Here is a tiny trained network, its code and every weight. The questions are about switching its units off for an input and a class, where a switched-off unit gives its printed mean instead of its output.

import numpy as np


def w(rows, s, z=0):
    codes = np.array(rows[::2]) - 128.0
    scale = np.full(codes.shape[1], s)
    scale[-1] = z or s
    return codes * scale


def norm(h):
    return h / np.sqrt((h * h).mean(-1, keepdims=True) + 1e-5)


def f(y):
    return np.maximum(y, 0)


def log_softmax(a):
    a = a - a.max(-1, keepdims=True)
    return a - np.log(np.exp(a).sum(-1, keepdims=True))


def net(x, mask):
    res = np.array(x, float).reshape(1, 4) / 4 @ E
    u = 0
    for l in range(4):
        y = f(norm(res) @ A[l][:, :-1].T + A[l][:, -1])
        res = res + np.where(mask[u : u + 7], y, B[l][:, -1]) @ B[l][:, :-1]
        u += 7
    return log_softmax(norm(res)[-1] @ U[:, :-1].T + U[:, -1])


A, B = {}, {}
E = w([
[111,151,113,207,116],'x0',
[88,227,160,99,155],'x1',
[60,97,89,121,255],'x2',
[127,134,127,128,122],'x3',
],0.0094)
A[0] = w([
[139,70,161,2,118,12],'0.n0',
[122,207,218,91,158,181],'0.n1',
[142,57,34,80,76,34],'0.n2',
[147,203,222,70,255,226],'0.n3',
[214,48,90,186,155,3],'0.n4',
[143,235,136,75,151,44],'0.n5',
[186,30,42,129,123,96],'0.n6',
],0.0069,0.0025)
B[0] = w([
[114,176,209,71,182,173],'0.n0',
[176,50,48,109,11,216],'0.n1',
[120,163,82,87,95,161],'0.n2',
[155,254,131,119,79,253],'0.n3',
[106,167,12,56,27,164],'0.n4',
[95,136,121,77,43,185],'0.n5',
[107,176,102,99,132,185],'0.n6',
],0.0074,0.0066)
A[1] = w([
[93,119,116,188,123,34],'1.n0',
[147,176,35,225,99,82],'1.n1',
[163,193,22,108,254,130],'1.n2',
[137,106,113,4,113,51],'1.n3',
[127,119,206,118,95,100],'1.n4',
[137,68,100,113,163,90],'1.n5',
[180,209,67,99,67,5],'1.n6',
],0.0098,0.0024)
B[1] = w([
[75,127,255,154,106,140],'1.n0',
[80,169,237,28,117,203],'1.n1',
[187,134,125,232,117,217],'1.n2',
[19,89,213,199,159,207],'1.n3',
[210,134,130,123,131,152],'1.n4',
[173,146,115,100,174,142],'1.n5',
[117,107,67,201,111,254],'1.n6',
],0.0084,0.0091)
A[2] = w([
[182,198,100,137,161,185],'2.n0',
[227,154,93,101,83,253],'2.n1',
[92,12,54,69,107,96],'2.n2',
[178,66,165,151,78,19],'2.n3',
[81,145,206,106,134,187],'2.n4',
[103,107,128,52,116,197],'2.n5',
[182,199,57,89,122,18],'2.n6',
],0.011,0.00057)
B[2] = w([
[140,96,29,97,104,202],'2.n0',
[103,111,45,129,197,254],'2.n1',
[118,145,99,18,32,197],'2.n2',
[137,223,102,155,164,222],'2.n3',
[106,117,195,198,105,254],'2.n4',
[52,158,115,254,119,168],'2.n5',
[86,138,84,94,130,214],'2.n6',
],0.008,0.0039)
A[3] = w([
[96,224,104,132,68,156],'3.n0',
[48,120,179,129,62,69],'3.n1',
[135,144,166,120,80,186],'3.n2',
[183,42,203,46,200,253],'3.n3',
[142,134,171,170,141,114],'3.n4',
[142,254,148,102,181,59],'3.n5',
[93,146,119,94,228,157],'3.n6',
],0.0091,0.0037)
B[3] = w([
[132,26,156,118,190,249],'3.n0',
[121,119,145,201,139,179],'3.n1',
[199,162,154,98,225,173],'3.n2',
[109,170,214,135,88,132],'3.n3',
[150,37,157,177,92,147],'3.n4',
[114,65,73,2,112,150],'3.n5',
[182,202,117,125,116,142],'3.n6',
],0.0089,0.012)
U = w([
[75,117,105,73,112,26],'0',
[108,128,216,159,189,4],'1',
[125,78,127,156,177,254],'2',
[249,175,93,127,227,142],'3',
],0.013,0.0014)

Each question gives the input, the list of numbers given to net, and the class t.
The units are the neurons (one row each of A and B). Each row of codes is followed by its name. A weight is (code - 128) times the scale printed after its matrix; where a second scale follows, it is the last column's (A, B and U).
mask holds one flag per neuron, layer by layer. A switched-off neuron (its flag False) gives its mean, the last column of its row in B, instead of its output. The means were averaged over made-up inputs and are rounded, as every weight is.
A unit's drop is (log p(t) with every unit on - log p(t) with that unit switched off) / (log p(t) with every unit on - log p(t) with every unit switched off).
The circuit of an input: a set's keep is (log p(t) with only the set's units on - log p(t) with every unit switched off) / (log p(t) with every unit on - log p(t) with every unit switched off). Starting from the 12 units with the biggest drops (on a tie, the unit counted first), units are removed one at a time, each time the one whose removal leaves the highest keep (on an exact tie, the one counted first), for as long as the keep stays at least 0.8.
units of the circuit, in order: the units of the circuit, biggest drop first
unit that matters most: the unit with the biggest drop
top k neurons: the k neurons with the biggest drops, biggest first
k most important neurons of layer l: the k neurons of layer l with the biggest drops, biggest first
input [-6,-1,-4,0], class 1: top 2 neurons => 1.n3; 0.n0
input [-4,-8,-4,4], class 0: top 3 neurons => 2.n2; 1.n2; 0.n4
input [-3,-6,-2,5], class 0: units of the circuit, in order => 2.n2; 1.n2
input [8,-6,1,-2], class 1: units of the circuit, in order => 1.n1
input [1,5,4,3], class 0: units of the circuit, in order => 0.n3; 3.n5
input [3,-3,7,3], class 3: units of the circuit, in order => 1.n3; 1.n6; 3.n6
input [5,-1,-6,0], class 3: top 4 neurons => 1.n3; 3.n2; 1.n4; 2.n3
input [6,-3,-7,4], class 3: units of the circuit, in order => 1.n3; 2.n3
input [-8,-5,-3,8], class 1: top 3 neurons => 1.n3; 0.n0; 0.n1
input [4,-7,-8,-1], class 3: units of the circuit, in order => 2.n3; 1.n3
input [-1,-7,-6,3], class 0: units of the circuit, in order => 1.n2; 0.n4; 2.n2
input [4,-3,5,2], class 3: top 2 neurons => 1.n2; 1.n3
input [5,-5,-2,5], class 0: units of the circuit, in order => 0.n4; 1.n2
input [-7,-5,-4,0], class 1: units of the circuit, in order => 1.n3; 0.n0; 2.n3
input [-2,3,-3,-5], class 2: top 2 neurons => 1.n3; 3.n0
input [-5,4,0,6], class 2: units of the circuit, in order => 1.n1
input [-6,-1,7,-4], class 3: top 4 neurons => 1.n1; 1.n2; 3.n6; 0.n5
input [-7,-5,-2,0], class 1: units of the circuit, in order => 1.n3; 0.n0
input [-8,-8,-1,0], class 0: top 2 neurons => 2.n2; 0.n4
input [0,5,7,6], class 3: unit that matters most => 1.n2
input [-7,-2,-6,5], class 1: top 3 neurons => 1.n3; 0.n3; 0.n0
input [7,-6,5,0], class 1: 3 most important neurons of layer 1 => 1.n1; 1.n0; 1.n6
input [-4,-6,1,5], class 0: top 2 neurons => 0.n4; 2.n2
input [-7,-5,0,-2], class 1: top 3 neurons => 1.n3; 0.n0; 0.n1
input [-2,6,-1,6], class 0: top 2 neurons => 0.n3; 1.n2
input [2,1,-4,-2], class 3: 2 most important neurons of layer 1 => 1.n3; 1.n4
input [1,7,2,6], class 0: unit that matters most => 0.n3
input [-6,-7,-5,-4], class 0: top 2 neurons => 2.n2; 0.n4
